Below are the code and all the weights of a small trained network. Each question names an input and a class and asks about switching units off, where a switched-off unit gives its printed mean instead of its output.

import numpy as np


def w(rows, s, z=0):
    codes = np.array(rows[::2]) - 128.0
    scale = np.full(codes.shape[1], s)
    scale[-1] = z or s
    return codes * scale


def norm(h):
    return h / np.sqrt((h * h).mean(-1, keepdims=True) + 1e-5)


def f(y):
    return np.maximum(y, 0)


def log_softmax(a):
    a = a - a.max(-1, keepdims=True)
    return a - np.log(np.exp(a).sum(-1, keepdims=True))


def net(x, mask):
    res = np.array(x, float).reshape(1, 3) / 4 @ E
    u = 0
    for l in range(3):
        y = f(norm(res) @ A[l][:, :-1].T + A[l][:, -1])
        res = res + np.where(mask[u : u + 12], y, B[l][:, -1]) @ B[l][:, :-1]
        u += 12
    return log_softmax(norm(res)[-1] @ U[:, :-1].T + U[:, -1])


A, B = {}, {}
E = w([
[159,126,45],'x0',
[246,102,191],'x1',
[113,1,176],'x2',
],0.0043)
A[0] = w([
[152,153,139,81],'L0N1',
[120,249,142,3],'L0N2',
[130,187,223,99],'L0N3',
[73,77,111,72],'L0N4',
[145,127,93,49],'L0N5',
[49,188,204,127],'L0N6',
[105,205,120,58],'L0N7',
[63,156,95,105],'L0N8',
[143,123,26,130],'L0N9',
[121,97,44,123],'L0N10',
[157,165,146,114],'L0N11',
[44,147,192,145],'L0N12',
],0.011,0.0027)
B[0] = w([
[94,117,159,157],'L0N1',
[131,198,124,253],'L0N2',
[210,93,38,233],'L0N3',
[91,148,239,200],'L0N4',
[168,130,85,144],'L0N5',
[144,93,6,253],'L0N6',
[114,218,130,221],'L0N7',
[30,178,168,227],'L0N8',
[172,72,27,229],'L0N9',
[126,104,42,207],'L0N10',
[130,146,174,184],'L0N11',
[143,97,17,247],'L0N12',
],0.011,0.0039)
A[1] = w([
[129,163,163,54],'L1N1',
[150,142,180,121],'L1N2',
[242,158,219,60],'L1N3',
[86,140,129,6],'L1N4',
[223,165,213,8],'L1N5',
[139,205,159,135],'L1N6',
[64,31,189,225],'L1N7',
[135,120,90,218],'L1N8',
[120,41,127,101],'L1N9',
[129,217,145,207],'L1N10',
[241,94,98,137],'L1N11',
[9,155,131,141],'L1N12',
],0.011,0.0017)
B[1] = w([
[116,146,116,131],'L1N1',
[92,126,101,142],'L1N2',
[63,80,207,191],'L1N3',
[83,158,135,137],'L1N4',
[18,126,122,173],'L1N5',
[209,164,109,154],'L1N6',
[253,179,135,195],'L1N7',
[127,62,165,206],'L1N8',
[215,185,101,195],'L1N9',
[222,79,216,175],'L1N10',
[36,125,118,255],'L1N11',
[71,95,255,186],'L1N12',
],0.012,0.0066)
A[2] = w([
[27,188,128,207],'L2N1',
[247,222,164,177],'L2N2',
[122,86,126,137],'L2N3',
[102,147,223,175],'L2N4',
[140,48,30,107],'L2N5',
[22,116,185,195],'L2N6',
[197,177,157,255],'L2N7',
[255,239,167,78],'L2N8',
[110,174,114,161],'L2N9',
[191,104,145,73],'L2N10',
[127,178,224,84],'L2N11',
[116,191,139,59],'L2N12',
],0.011,0.0023)
B[2] = w([
[156,39,152,227],'L2N1',
[247,105,137,254],'L2N2',
[146,115,95,163],'L2N3',
[105,119,90,208],'L2N4',
[89,227,46,245],'L2N5',
[83,17,132,252],'L2N6',
[189,133,108,217],'L2N7',
[250,118,161,249],'L2N8',
[91,98,141,162],'L2N9',
[153,126,86,165],'L2N10',
[98,132,112,186],'L2N11',
[135,171,126,148],'L2N12',
],0.018,0.0059)
U = w([
[73,5,149,177],'0',
[242,121,168,191],'1',
[103,164,36,165],'2',
[114,129,138,169],'3',
[98,184,217,49],'4',
[97,186,219,53],'5',
[103,177,213,37],'6',
[135,179,200,2],'7',
],0.014,0.008)

Each question gives the input, the list of numbers given to net, and the class t.
The units are the neurons (one row each of A and B). Each row of codes is followed by its name. A weight is (code - 128) times the scale printed after its matrix; where a second scale follows, it is the last column's (A, B and U).
mask holds one flag per neuron, layer by layer. A switched-off neuron (its flag False) gives its mean, the last column of its row in B, instead of its output. The means were averaged over made-up inputs and are rounded, as every weight is.
A unit's drop is (log p(t) with every unit on - log p(t) with that unit switched off) / (log p(t) with every unit on - log p(t) with every unit switched off).
unit that matters most: the unit with the biggest drop
top k neurons: the k neurons with the biggest drops, biggest first
top k neurons in layer l: the k neurons of layer l with the biggest drops, biggest first
drop when u is switched off: that unit's drop, to one decimal
input [5,0,-4], class 2: top 2 neurons -> (L0N9, L1N7)
input [-8,-1,-5], class 2: unit that matters most -> L0N6
input [6,-6,8], class 1: top 2 neurons -> (L1N7, L0N4)
input [7,-3,5], class 2: top 2 neurons -> (L0N9, L0N10)
input [1,-7,-4], class 0: top 2 neurons -> (L0N8, L1N12)
input [-4,7,6], class 0: top 2 neurons -> (L0N6, L1N3)
input [5,-4,2], class 2: top 4 neurons -> (L0N9, L0N10, L0N7, L1N11)
input [6,-7,-3], class 0: top 4 neurons -> (L0N8, L0N3, L1N12, L0N6)
input [-4,5,-3], class 0: top 2 neurons -> (L0N12, L0N9)
input [0,7,-7], class 0: top 2 neurons in layer 0 -> (L0N8, L0N3)
input [-3,8,7], class 0: top 2 neurons -> (L1N3, L1N5)
input [2,6,6], class 0: top 2 neurons in layer 1 -> (L1N3, L1N5)
input [-4,-7,8], class 1: drop when L0N10 is switched off -> 0.2
input [6,4,-3], class 2: drop when L0N9 is switched off -> 0.6
input [8,-4,3], class 2: drop when L0N9 is switched off -> 2.5
input [-4,-7,-3], class 0: unit that matters most -> L0N8
